Below is a small trained network, with its code and all its weights. Each question gives an input and a target symbol and asks what happens when units are switched off, that is, made to give their printed mean instead of their output.

import numpy as np


def w(rows, s, z=0):
    codes = np.array(rows[::2]) - 128.0
    scale = np.full(codes.shape[1], s)
    scale[-1] = z or s
    return codes * scale


def norm(h):
    return h / np.sqrt((h * h).mean(-1, keepdims=True) + 1e-5)


def f(y):
    return np.maximum(y, 0)


def softmax(a):
    e = np.exp(a - a.max(-1, keepdims=True))
    return e / e.sum(-1, keepdims=True)


def log_softmax(a):
    a = a - a.max(-1, keepdims=True)
    return a - np.log(np.exp(a).sum(-1, keepdims=True))


def net(x, mask):
    ids = ['ΓΘΞΠΨΩαβεζηλμτ'.index(c) for c in x.split()]
    T = len(ids)
    res = E[ids] + P[:T]
    r = norm(res)
    for j in range(3):
        rows = slice(3 * j, 3 * j + 3)
        q, k, v = (r @ M[0][rows].T for M in (Q, K, V))
        z = softmax(np.where(np.tri(T) > 0, q @ k.T / 3**0.5, -1e9)) @ v
        o = O[0][rows]
        res = res + np.where(mask[j], z, o[:, -1]) @ o[:, :-1]
    y = f(norm(res) @ A[0][:, :-1].T + A[0][:, -1])
    res = res + np.where(mask[3:11], y, B[0][:, -1]) @ B[0][:, :-1]
    return log_softmax(norm(res)[-1] @ U[:, :-1].T + U[:, -1])


Q, K, V, O, A, B = {}, {}, {}, {}, {}, {}
E = w([
[45,197,111,203,210,124,117],'Γ',
[201,100,92,87,34,219,104],'Θ',
[190,82,137,203,157,150,24],'Ξ',
[167,113,227,134,87,102,174],'Π',
[63,205,127,194,25,145,65],'Ψ',
[73,105,191,120,101,159,102],'Ω',
[115,115,126,175,54,87,150],'α',
[151,203,232,157,129,208,156],'β',
[123,229,147,103,38,57,104],'ε',
[58,254,78,94,83,222,185],'ζ',
[134,204,233,82,151,137,134],'η',
[185,196,134,177,99,105,200],'λ',
[72,96,108,52,93,110,217],'μ',
[129,108,163,186,93,168,183],'τ',
],0.0023)
P = w([
[95,181,245,190,34,114,110],'0',
[104,174,250,190,36,113,110],'1',
[102,161,228,181,50,114,116],'2',
[110,145,212,172,67,108,122],'3',
[116,140,197,172,84,114,128],'4',
[110,145,183,162,95,112,127],'5',
[108,133,176,157,95,118,128],'6',
[110,124,162,147,105,118,121],'7',
[113,119,153,139,111,114,123],'8',
[108,129,138,136,125,118,132],'9',
[118,127,145,142,119,125,116],'10',
[109,132,144,148,123,123,121],'11',
[108,151,170,142,114,112,136],'12',
],0.0017)
Q[0] = w([
[108,152,110,203,61,114,154],'H1',
[108,130,63,131,185,170,139],'H1',
[109,97,215,172,42,131,188],'H1',
[46,179,214,225,1,110,210],'H2',
[154,91,10,79,234,169,107],'H2',
[40,157,211,205,34,136,179],'H2',
[133,173,237,229,61,173,178],'H3',
[82,133,154,230,85,209,176],'H3',
[119,58,76,143,136,158,155],'H3',
],0.0055)
K[0] = w([
[88,115,112,37,140,144,147],'H1',
[163,108,210,127,82,99,124],'H1',
[91,123,41,97,178,118,141],'H1',
[129,122,43,92,206,175,81],'H2',
[131,158,230,137,74,75,128],'H2',
[142,125,29,94,186,166,84],'H2',
[131,21,101,83,159,97,254],'H3',
[176,38,170,31,161,54,224],'H3',
[180,213,196,115,184,105,74],'H3',
],0.0051)
V[0] = w([
[188,245,167,99,179,185,150],'H1',
[3,147,151,104,136,155,3],'H1',
[97,35,191,30,131,148,174],'H1',
[66,207,81,69,113,111,221],'H2',
[187,143,137,84,79,69,74],'H2',
[97,140,145,166,224,13,133],'H2',
[85,78,129,202,138,158,153],'H3',
[54,167,83,111,55,44,122],'H3',
[6,183,78,160,63,229,130],'H3',
],0.0033)
O[0] = w([
[185,206,120,93,226,193,164,110],'H1',
[18,146,119,96,151,175,25,137],'H1',
[107,58,253,25,170,139,159,123],'H1',
[58,198,125,99,61,106,192,5],'H2',
[174,108,64,63,122,96,83,147],'H2',
[94,130,189,156,229,36,141,63],'H2',
[77,68,114,187,126,175,137,191],'H3',
[138,72,40,64,170,51,167,161],'H3',
[134,55,54,113,235,191,184,140],'H3',
],0.0039,0.0025)
A[0] = w([
[68,186,101,155,199,101,134,6],'N1',
[135,177,107,35,144,49,54,239],'N2',
[122,71,181,225,173,90,114,154],'N3',
[109,173,93,203,102,155,77,13],'N4',
[90,104,137,96,112,171,224,197],'N5',
[199,219,146,235,179,200,56,201],'N6',
[170,173,252,112,77,97,101,124],'N7',
[46,173,80,184,147,178,147,148],'N8',
],0.0025,0.0024)
B[0] = w([
[120,137,230,154,11,96,143,134],'N1',
[185,114,122,1,188,38,62,159],'N2',
[78,144,163,170,111,81,106,251],'N3',
[182,152,73,196,191,193,86,134],'N4',
[127,126,174,57,138,84,170,205],'N5',
[200,76,160,111,202,98,149,251],'N6',
[79,165,45,148,139,174,89,209],'N7',
[81,180,89,142,108,132,98,166],'N8',
],0.0032,0.0028)
U = w([
[25,217,115,216,244,58,119,90],'Γ',
[230,97,54,75,48,237,96,100],'Θ',
[219,34,125,184,220,110,29,98],'Ξ',
[184,171,250,122,32,74,78,253],'Π',
[88,164,18,163,103,154,31,103],'Ψ',
[10,60,181,82,131,216,32,113],'Ω',
[99,46,33,188,31,10,142,136],'α',
[183,194,188,132,196,227,162,67],'β',
[172,183,46,61,125,34,78,76],'ε',
[88,249,69,86,116,220,202,115],'ζ',
[156,187,179,34,220,147,118,82],'η',
[253,194,61,182,150,54,238,112],'λ',
[81,28,145,6,147,47,219,70],'μ',
[110,51,161,241,107,223,226,184],'τ',
],0.0056,0.0054)

Each question gives the input, a string of symbols that net reads in full, and the target symbol t.
The units are the heads (3 rows each of Q, K, V and O) and the neurons (one row each of A and B). Each row of codes is followed by its name. A weight is (code - 128) times the scale printed after its matrix; where a second scale follows, it is the last column's (O, A, B and U).
mask holds one flag per unit, heads first, then neurons. A switched-off unit (its flag False) gives its mean, the last column of its rows in O or B, instead of its output. The means were averaged over made-up inputs and are rounded, as every weight is.
A unit's drop is (log p(t) with every unit on - log p(t) with that unit switched off) / (log p(t) with every unit on - log p(t) with every unit switched off).
The circuit of an input: a set's keep is (log p(t) with only the set's units on - log p(t) with every unit switched off) / (log p(t) with every unit on - log p(t) with every unit switched off). Starting from all 11 units, units are removed one at a time, each time the one whose removal leaves the highest keep (on an exact tie, the one counted first), for as long as the keep stays at least 0.8.
circuit, biggest first: the units of the circuit, biggest drop first
top k neurons: the k neurons with the biggest drops, biggest first
heads that matter: for each layer, one digit per head in row order, 1 if its drop is at least 0.15 and else 0, layers parted by /
input Ω Ξ μ Ψ Ξ α ε Γ Π Π τ, target Γ: circuit, biggest first -> H2
input α Π Π τ τ Θ β Θ β, target Θ: heads that matter -> 010
input τ ζ τ λ, target ζ: circuit, biggest first -> H2, H1
input Π Ξ Π τ ζ α Π, target ζ: circuit, biggest first -> H2, H1
input Π Ω α Π μ τ μ Ω α ε, target μ: heads that matter -> 101
input α Π ε, target ε: heads that matter -> 000
input Π Π α Ω τ Ψ Π Π Ξ β β Π Ω, target Ξ: heads that matter -> 010
input Π α λ, target λ: circuit, biggest first -> H1, H3
input Ξ Π Ψ ζ Π Π Π Π Π μ Π, target μ: heads that matter -> 101
input τ Π Π Θ ε α Γ τ, target Γ: heads that matter -> 110
input τ Ξ α Π Ω, target Ξ: heads that matter -> 010
input τ τ τ λ Π τ Ω λ λ ζ Ω η, target ζ: heads that matter -> 010
input μ Π Ψ Π α Ω, target μ: heads that matter -> 011
input τ η Π Π Ξ Π τ λ Γ ε, target Γ: heads that matter -> 010
input Π Π β Π ε Π Ξ τ Π Θ Π λ, target Θ: circuit, biggest first -> H2
input Π Π Π α α α τ μ Π Π β, target μ: circuit, biggest first -> H3, H1
input Π Ω Π Π α Π τ τ Π τ Π, target τ: circuit, biggest first -> H2, N2
input Ω τ Ω Π, target Ω: circuit, biggest first -> H1, N7
input Ω Ω Π Π Ω Π, target Ω: top 2 neurons -> N7, N6
input Ξ τ Π μ Ω Ω Ξ λ Ψ, target Ξ: circuit, biggest first -> H2
